Below is a small trained network, with its code and all its weights. Each question gives an input and a target symbol and asks what happens when units are switched off, that is, made to give their printed mean instead of their output.

import numpy as np


def w(rows, s, z=0):
    codes = np.array(rows[::2]) - 128.0
    scale = np.full(codes.shape[1], s)
    scale[-1] = z or s
    return codes * scale


def norm(h):
    return h / np.sqrt((h * h).mean(-1, keepdims=True) + 1e-5)


def f(y):
    return np.maximum(y, 0)


def softmax(a):
    e = np.exp(a - a.max(-1, keepdims=True))
    return e / e.sum(-1, keepdims=True)


def log_softmax(a):
    a = a - a.max(-1, keepdims=True)
    return a - np.log(np.exp(a).sum(-1, keepdims=True))


def net(x, mask):
    ids = ['βγζηθλμσω'.index(c) for c in x.split()]
    T = len(ids)
    res = E[ids] + P[:T]
    u = 0
    for l in range(2):
        r = norm(res)
        for j in range(2):
            rows = slice(2 * j, 2 * j + 2)
            q, k, v = (r @ M[l][rows].T for M in (Q, K, V))
            z = softmax(np.where(np.tri(T) > 0, q @ k.T / 2**0.5, -1e9)) @ v
            o = O[l][rows]
            res = res + np.where(mask[u + j], z, o[:, -1]) @ o[:, :-1]
        u += 2
        y = f(norm(res) @ A[l][:, :-1].T + A[l][:, -1])
        res = res + np.where(mask[u : u + 4], y, B[l][:, -1]) @ B[l][:, :-1]
        u += 4
    return log_softmax(norm(res)[-1] @ U[:, :-1].T + U[:, -1])


Q, K, V, O, A, B = {}, {}, {}, {}, {}, {}
E = w([
[169,75,165,56,204,41,166,106],'β',
[124,99,9,134,53,92,156,67],'γ',
[154,145,75,110,238,198,104,151],'ζ',
[200,209,168,185,184,94,192,3],'η',
[174,56,156,118,210,40,241,142],'θ',
[13,147,135,79,165,158,176,69],'λ',
[138,60,138,51,209,56,192,177],'μ',
[42,215,156,176,186,48,179,187],'σ',
[198,62,224,227,193,80,37,110],'ω',
],0.0076)
P = w([
[26,85,12,219,201,164,142,38],'0',
[88,95,57,167,190,129,145,88],'1',
[116,98,83,145,165,115,137,94],'2',
[130,105,109,128,142,119,132,103],'3',
[147,108,122,115,124,128,120,105],'4',
[162,114,130,102,108,126,127,121],'5',
[173,114,145,77,86,134,119,124],'6',
[187,114,152,59,70,143,110,123],'7',
[201,110,164,51,52,150,100,127],'8',
[216,105,167,36,31,165,94,129],'9',
[231,104,182,26,26,171,88,136],'10',
[252,119,192,35,52,155,105,135],'11',
],0.0035)
Q[0] = w([
[88,240,157,222,44,134,93,125],'0.h1',
[254,122,158,185,152,83,95,183],'0.h1',
[120,64,175,161,129,95,29,107],'0.h2',
[190,12,110,19,106,42,180,158],'0.h2',
],0.0064)
K[0] = w([
[28,157,221,230,183,58,191,119],'0.h1',
[243,157,136,223,103,127,10,198],'0.h1',
[99,1,187,168,153,38,72,135],'0.h2',
[183,94,140,98,6,139,142,173],'0.h2',
],0.0057)
V[0] = w([
[202,134,129,95,184,253,86,129],'0.h1',
[73,184,61,251,127,150,141,128],'0.h1',
[128,156,117,108,30,120,123,95],'0.h2',
[131,102,203,79,124,116,174,154],'0.h2',
],0.0043)
O[0] = w([
[55,122,89,71,10,26,117,132,255],'0.h1',
[196,70,173,1,57,87,190,140,139],'0.h1',
[164,20,94,64,229,227,136,149,33],'0.h2',
[69,80,89,132,185,83,246,84,108],'0.h2',
],0.0038,0.0047)
A[0] = w([
[163,31,215,138,118,134,131,100,6],'0.n1',
[206,174,141,106,32,129,74,125,74],'0.n2',
[52,80,175,185,47,3,115,144,153],'0.n3',
[87,133,72,116,145,44,201,151,220],'0.n4',
],0.0044,0.0014)
B[0] = w([
[96,122,79,18,205,140,168,253,145],'0.n1',
[202,101,214,208,170,107,185,113,189],'0.n2',
[62,120,19,68,96,170,131,81,213],'0.n3',
[61,127,186,98,91,199,39,84,255],'0.n4',
],0.006,0.0046)
Q[1] = w([
[177,143,172,163,125,145,206,104],'1.h1',
[126,206,205,186,138,96,126,158],'1.h1',
[157,164,151,102,59,131,89,97],'1.h2',
[187,99,61,120,48,255,137,44],'1.h2',
],0.0056)
K[1] = w([
[66,171,220,125,146,50,203,32],'1.h1',
[22,189,120,204,22,91,133,93],'1.h1',
[189,120,83,15,163,191,116,212],'1.h2',
[190,237,94,78,188,114,254,220],'1.h2',
],0.0041)
V[1] = w([
[81,106,123,84,118,23,114,168],'1.h1',
[78,192,134,159,85,131,175,104],'1.h1',
[192,116,133,26,252,104,58,137],'1.h2',
[177,212,171,179,94,188,158,193],'1.h2',
],0.0037)
O[1] = w([
[143,75,176,80,203,232,196,193,180],'1.h1',
[192,20,244,95,98,44,112,165,126],'1.h1',
[186,62,255,167,125,189,114,48,206],'1.h2',
[67,95,143,160,216,132,118,65,2],'1.h2',
],0.0047,0.0038)
A[1] = w([
[181,188,140,254,126,49,222,92,3],'1.n1',
[62,71,101,68,130,96,95,150,16],'1.n2',
[33,216,74,153,167,202,86,121,47],'1.n3',
[246,153,164,123,71,190,69,147,104],'1.n4',
],0.0055,0.0028)
B[1] = w([
[233,157,100,142,103,121,152,157,137],'1.n1',
[156,176,75,235,123,124,121,129,176],'1.n2',
[192,70,18,254,211,113,80,144,161],'1.n3',
[50,155,172,134,122,113,145,167,253],'1.n4',
],0.0099,0.0062)
U = w([
[164,128,181,118,145,135,72,24,134],'β',
[191,67,104,40,189,189,160,214,168],'γ',
[118,129,22,64,34,92,125,109,160],'ζ',
[145,155,111,119,135,154,136,133,2],'η',
[118,76,125,144,183,105,244,115,57],'θ',
[224,207,120,147,115,92,157,117,111],'λ',
[129,101,65,254,172,119,71,151,158],'μ',
[71,188,212,109,133,108,97,201,165],'σ',
[148,158,127,136,125,193,142,104,53],'ω',
],0.0093,0.0048)

Each question gives the input, a string of symbols that net reads in full, and the target symbol t.
The units are the heads (2 rows each of Q, K, V and O) and the neurons (one row each of A and B). Each row of codes is followed by its name. A weight is (code - 128) times the scale printed after its matrix; where a second scale follows, it is the last column's (O, A, B and U).
mask holds one flag per unit, layer by layer, with each layer's heads first. A switched-off unit (its flag False) gives its mean, the last column of its rows in O or B, instead of its output. The means were averaged over made-up inputs and are rounded, as every weight is.
A unit's drop is (log p(t) with every unit on - log p(t) with that unit switched off) / (log p(t) with every unit on - log p(t) with every unit switched off).
The circuit of an input: a set's keep is (log p(t) with only the set's units on - log p(t) with every unit switched off) / (log p(t) with every unit on - log p(t) with every unit switched off). Starting from all 12 units, units are removed one at a time, each time the one whose removal leaves the highest keep (on an exact tie, the one counted first), for as long as the keep stays at least 0.8.
units of the circuit, in order: the units of the circuit, biggest drop first
k most important neurons: the k neurons with the biggest drops, biggest first
top k neurons in layer l: the k neurons of layer l with the biggest drops, biggest first
which heads matter: for each layer, one digit per head in row order, 1 if its drop is at least 0.15 and else 0, layers parted by /
drop of u: that unit's drop, to one decimal
input γ γ μ, target γ: units of the circuit, in order : (0.h1; 0.h2)
input μ λ γ ζ μ γ σ β, target γ: which heads matter : 01 / 00
input μ μ μ σ σ μ ω ζ, target μ: top neuron in layer 1 : (1.n3)
input γ ζ ζ θ η μ ω ζ γ ω, target σ: units of the circuit, in order : (0.n1; 1.n4)
input μ μ ζ ζ ζ σ, target μ: which heads matter : 00 / 00
input ζ θ ζ ζ ζ ζ ζ μ μ ζ ω, target μ: units of the circuit, in order : (0.h2; 0.n3; 0.n1; 1.n2)
input σ ζ λ ζ ω σ η ζ θ λ, target β: which heads matter : 10 / 11
input μ μ μ β, target β: which heads matter : 11 / 00
input μ μ η σ μ, target μ: 3 most important neurons : (1.n2; 1.n4; 0.n4)
input σ λ λ μ β, target β: which heads matter : 10 / 00
input ω ζ ζ ζ λ ζ μ ζ θ θ, target ζ: which heads matter : 00 / 00
input ω λ ζ γ ζ γ, target β: 2 most important neurons : (0.n4; 0.n3)
input μ ζ γ γ μ γ ζ ζ ω, target μ: which heads matter : 11 / 00
input β γ γ ζ λ σ γ, target β: which heads matter : 10 / 01
input σ σ μ μ ω λ ζ, target μ: which heads matter : 10 / 00
input ω ζ σ μ ζ ω γ η μ, target γ: units of the circuit, in order : (0.h2)
input γ θ γ ζ β, target ζ: top 2 neurons in layer 0 : (0.n1; 0.n2)
input γ ω β, target γ: units of the circuit, in order : (0.h1; 0.n1)
input ζ ζ ω ζ ζ γ η λ, target μ: units of the circuit, in order : (1.n3; 0.h1)
input γ γ λ μ σ ω σ ζ ω, target σ: top 3 neurons in layer 0 : (0.n1; 0.n4; 0.n3)
input σ β λ ζ ζ λ, target β: which heads matter : 10 / 10
input σ μ λ λ μ, target μ: which heads matter : 10 / 00
input μ ζ γ θ, target γ: most important neuron : (1.n4)
input ζ ζ γ λ ζ μ ζ ζ ζ ζ ζ σ, target μ: 4 most important neurons : (0.n3; 1.n3; 0.n2; 1.n4)
input ω σ μ σ ζ λ, target μ: 3 most important neurons : (1.n3; 0.n2; 1.n4)
input ζ ζ γ σ ζ, target σ: drop of 1.n4 : 0.1
input σ ζ μ σ η θ σ β, target ζ: drop of 1.n4 : 0.2
